Below is a small trained network, with its code and all its weights. Each question gives an input and a class and asks what happens when units are switched off, that is, made to give their printed mean instead of their output.

import numpy as np


def w(rows, s, z=0):
    codes = np.array(rows[::2]) - 128.0
    scale = np.full(codes.shape[1], s)
    scale[-1] = z or s
    return codes * scale


def f(y):
    return np.maximum(y, 0)


def log_softmax(a):
    a = a - a.max(-1, keepdims=True)
    return a - np.log(np.exp(a).sum(-1, keepdims=True))


def net(x, mask):
    res = np.array(x, float).reshape(1, 3) / 4 @ E
    y = f(res @ A[0][:, :-1].T + A[0][:, -1])
    res = res + np.where(mask, y, B[0][:, -1]) @ B[0][:, :-1]
    return log_softmax(res[-1] @ U[:, :-1].T + U[:, -1])


A, B = {}, {}
E = w([
[2,131,181,114,126,147,114,32],'x0',
[119,206,141,83,188,160,233,137],'x1',
[141,77,209,119,121,202,130,188],'x2',
],0.0097)
A[0] = w([
[175,96,146,128,124,160,137,224,132],'neuron 0',
[94,153,113,117,127,112,106,68,121],'neuron 1',
[121,225,143,94,163,160,193,150,142],'neuron 2',
[118,128,112,127,124,110,110,74,142],'neuron 3',
[132,61,113,139,115,107,37,120,253],'neuron 4',
[184,163,15,132,135,58,140,158,229],'neuron 5',
[86,83,255,118,129,182,124,111,44],'neuron 6',
[163,103,148,128,130,156,125,195,152],'neuron 7',
[84,158,115,138,122,102,131,29,131],'neuron 8',
],0.017,0.0057)
B[0] = w([
[181,109,165,136,133,43,179,190,209],'neuron 0',
[80,135,143,151,159,74,155,85,175],'neuron 1',
[179,174,122,80,194,179,241,121,219],'neuron 2',
[73,108,147,167,130,95,162,92,165],'neuron 3',
[80,84,136,197,66,76,8,137,223],'neuron 4',
[94,151,100,160,63,254,114,132,253],'neuron 5',
[117,171,72,167,63,232,114,148,207],'neuron 6',
[191,105,163,80,105,92,99,181,190],'neuron 7',
[112,105,122,68,228,102,84,62,198],'neuron 8',
],0.019)
U = w([
[90,122,74,178,40,194,61,135,254],'0',
[136,197,63,116,108,249,187,128,217],'1',
[177,77,196,118,106,6,80,181,116],'2',
[212,147,197,92,165,56,227,176,65],'3',
[82,87,156,162,158,2,104,73,13],'4',
[133,140,141,31,226,89,179,66,44],'5',
],0.006,0.00066)

Each question gives the input, the list of numbers given to net, and the class t.
The units are the neurons (one row each of A and B). Each row of codes is followed by its name. A weight is (code - 128) times the scale printed after its matrix; where a second scale follows, it is the last column's (A, B and U).
mask holds one flag per neuron, in row order. A switched-off neuron (its flag False) gives its mean, the last column of its row in B, instead of its output. The means were averaged over made-up inputs and are rounded, as every weight is.
A unit's drop is (log p(t) with every unit on - log p(t) with that unit switched off) / (log p(t) with every unit on - log p(t) with every unit switched off).
The circuit of an input: a set's keep is (log p(t) with only the set's units on - log p(t) with every unit switched off) / (log p(t) with every unit on - log p(t) with every unit switched off). Starting from all 9 units, units are removed one at a time, each time the one whose removal leaves the highest keep (on an exact tie, the one counted first), for as long as the keep stays at least 0.8.
circuit, biggest first: the units of the circuit, biggest drop first
k most important neurons: the k neurons with the biggest drops, biggest first
drop when u is switched off: that unit's drop, to one decimal
input [-4,5,1], class 3: circuit, biggest first	neuron 6
input [-7,6,1], class 3: 2 most important neurons	neuron 0; neuron 6
input [1,-2,-5], class 4: 2 most important neurons	neuron 6; neuron 8
input [-6,-8,1], class 2: 2 most important neurons	neuron 0; neuron 6
input [6,5,0], class 5: 2 most important neurons	neuron 5; neuron 8
input [1,-6,0], class 4: 2 most important neurons	neuron 5; neuron 6
input [-1,1,-5], class 1: 2 most important neurons	neuron 4; neuron 5
input [6,2,-8], class 5: 2 most important neurons	neuron 4; neuron 8
input [0,5,1], class 3: 3 most important neurons	neuron 5; neuron 6; neuron 8
input [-1,-4,7], class 2: 2 most important neurons	neuron 5; neuron 0
input [8,1,1], class 1: 4 most important neurons	neuron 6; neuron 4; neuron 0; neuron 7
input [-1,-1,4], class 2: 2 most important neurons	neuron 5; neuron 2
input [2,-6,-3], class 4: drop when neuron 0 is switched off	0.0
input [2,0,-4], class 4: drop when neuron 2 is switched off	0.5
input [-8,8,3], class 3: drop when neuron 0 is switched off	0.9
input [-5,6,2], class 3: circuit, biggest first	neuron 0
